Below is a small trained network, with its code and all its weights. Each question gives an input and a class and asks what happens when units are switched off, that is, made to give their printed mean instead of their output.

import numpy as np


def w(rows, s, z=0):
    codes = np.array(rows[::2]) - 128.0
    scale = np.full(codes.shape[1], s)
    scale[-1] = z or s
    return codes * scale


def f(y):
    return np.maximum(y, 0)


def log_softmax(a):
    a = a - a.max(-1, keepdims=True)
    return a - np.log(np.exp(a).sum(-1, keepdims=True))


def net(x, mask):
    res = np.array(x, float).reshape(1, 8) / 4 @ E
    y = f(res @ A[0][:, :-1].T + A[0][:, -1])
    res = res + np.where(mask, y, B[0][:, -1]) @ B[0][:, :-1]
    return log_softmax(res[-1] @ U[:, :-1].T + U[:, -1])


A, B = {}, {}
E = w([
[105,8,71],'x0',
[177,123,214],'x1',
[42,169,151],'x2',
[171,244,65],'x3',
[91,163,2],'x4',
[16,66,172],'x5',
[22,91,171],'x6',
[252,65,157],'x7',
],0.0065)
A[0] = w([
[121,107,171,204],'n1',
[115,251,117,107],'n2',
[142,61,164,166],'n3',
[188,164,125,126],'n4',
[158,188,143,90],'n5',
[105,105,48,143],'n6',
[219,229,96,146],'n7',
[135,36,63,107],'n8',
[175,157,41,116],'n9',
[123,59,152,112],'n10',
[65,141,68,113],'n11',
[165,11,174,150],'n12',
[247,223,104,143],'n13',
[168,53,135,254],'n14',
[97,94,14,148],'n15',
[103,190,226,104],'n16',
[161,106,91,92],'n17',
],0.011,0.0075)
B[0] = w([
[65,27,195,203],'n1',
[106,57,106,204],'n2',
[138,79,183,205],'n3',
[186,113,92,182],'n4',
[140,106,86,165],'n5',
[40,154,169,196],'n6',
[177,66,36,246],'n7',
[120,175,146,197],'n8',
[81,85,56,203],'n9',
[105,68,122,184],'n10',
[3,142,128,190],'n11',
[176,87,184,238],'n12',
[230,43,23,254],'n13',
[195,59,166,247],'n14',
[44,141,176,223],'n15',
[28,122,41,191],'n16',
[91,98,91,152],'n17',
],0.0073,0.01)
U = w([
[170,85,17,151],'0',
[70,133,128,87],'1',
[8,67,67,100],'2',
[121,57,183,255],'3',
[114,45,131,140],'4',
[43,144,114,62],'5',
[105,153,129,38],'6',
],0.011,0.0051)

Each question gives the input, the list of numbers given to net, and the class t.
The units are the neurons (one row each of A and B). Each row of codes is followed by its name. A weight is (code - 128) times the scale printed after its matrix; where a second scale follows, it is the last column's (A, B and U).
mask holds one flag per neuron, in row order. A switched-off neuron (its flag False) gives its mean, the last column of its row in B, instead of its output. The means were averaged over made-up inputs and are rounded, as every weight is.
A unit's drop is (log p(t) with every unit on - log p(t) with that unit switched off) / (log p(t) with every unit on - log p(t) with every unit switched off).
The circuit of an input: a set's keep is (log p(t) with only the set's units on - log p(t) with every unit switched off) / (log p(t) with every unit on - log p(t) with every unit switched off). Starting from the 12 units with the biggest drops (on a tie, the unit counted first), units are removed one at a time, each time the one whose removal leaves the highest keep (on an exact tie, the one counted first), for as long as the keep stays at least 0.8.
circuit, biggest first: the units of the circuit, biggest drop first
top k neurons: the k neurons with the biggest drops, biggest first
drop when u is switched off: that unit's drop, to one decimal
input [-8,4,6,3,-5,7,-8,-7], class 2: circuit, biggest first : n16
input [8,5,4,-2,3,-5,4,-2], class 3: circuit, biggest first : n16; n9; n7
input [-8,2,4,8,3,-2,4,-4], class 0: top 2 neurons : n13; n7
input [2,-8,-1,-6,8,-8,-5,1], class 2: top 2 neurons : n15; n6
input [-6,-6,-2,1,-4,8,-1,-2], class 5: circuit, biggest first : n13; n7; n14
input [8,2,5,6,5,0,0,6], class 2: circuit, biggest first : n15; n6
input [-2,5,8,6,-1,2,4,7], class 2: top 2 neurons : n16; n12
input [-7,3,-1,-1,-5,0,-2,-4], class 2: top 3 neurons : n16; n14; n12
input [-3,3,1,-2,-8,-2,7,-4], class 2: top 2 neurons : n16; n14
input [5,5,6,-4,0,-7,4,-2], class 3: drop when n13 is switched off : 0.1
input [-6,5,-2,-1,3,-4,0,-6], class 0: drop when n4 is switched off : 0.0
input [2,0,1,-8,-3,-6,6,-3], class 3: drop when n13 is switched off : 0.1
input [-7,5,-8,1,-8,-1,-1,5], class 0: drop when n13 is switched off : 0.3
input [-8,1,-1,5,-8,8,0,-5], class 2: top neuron : n16
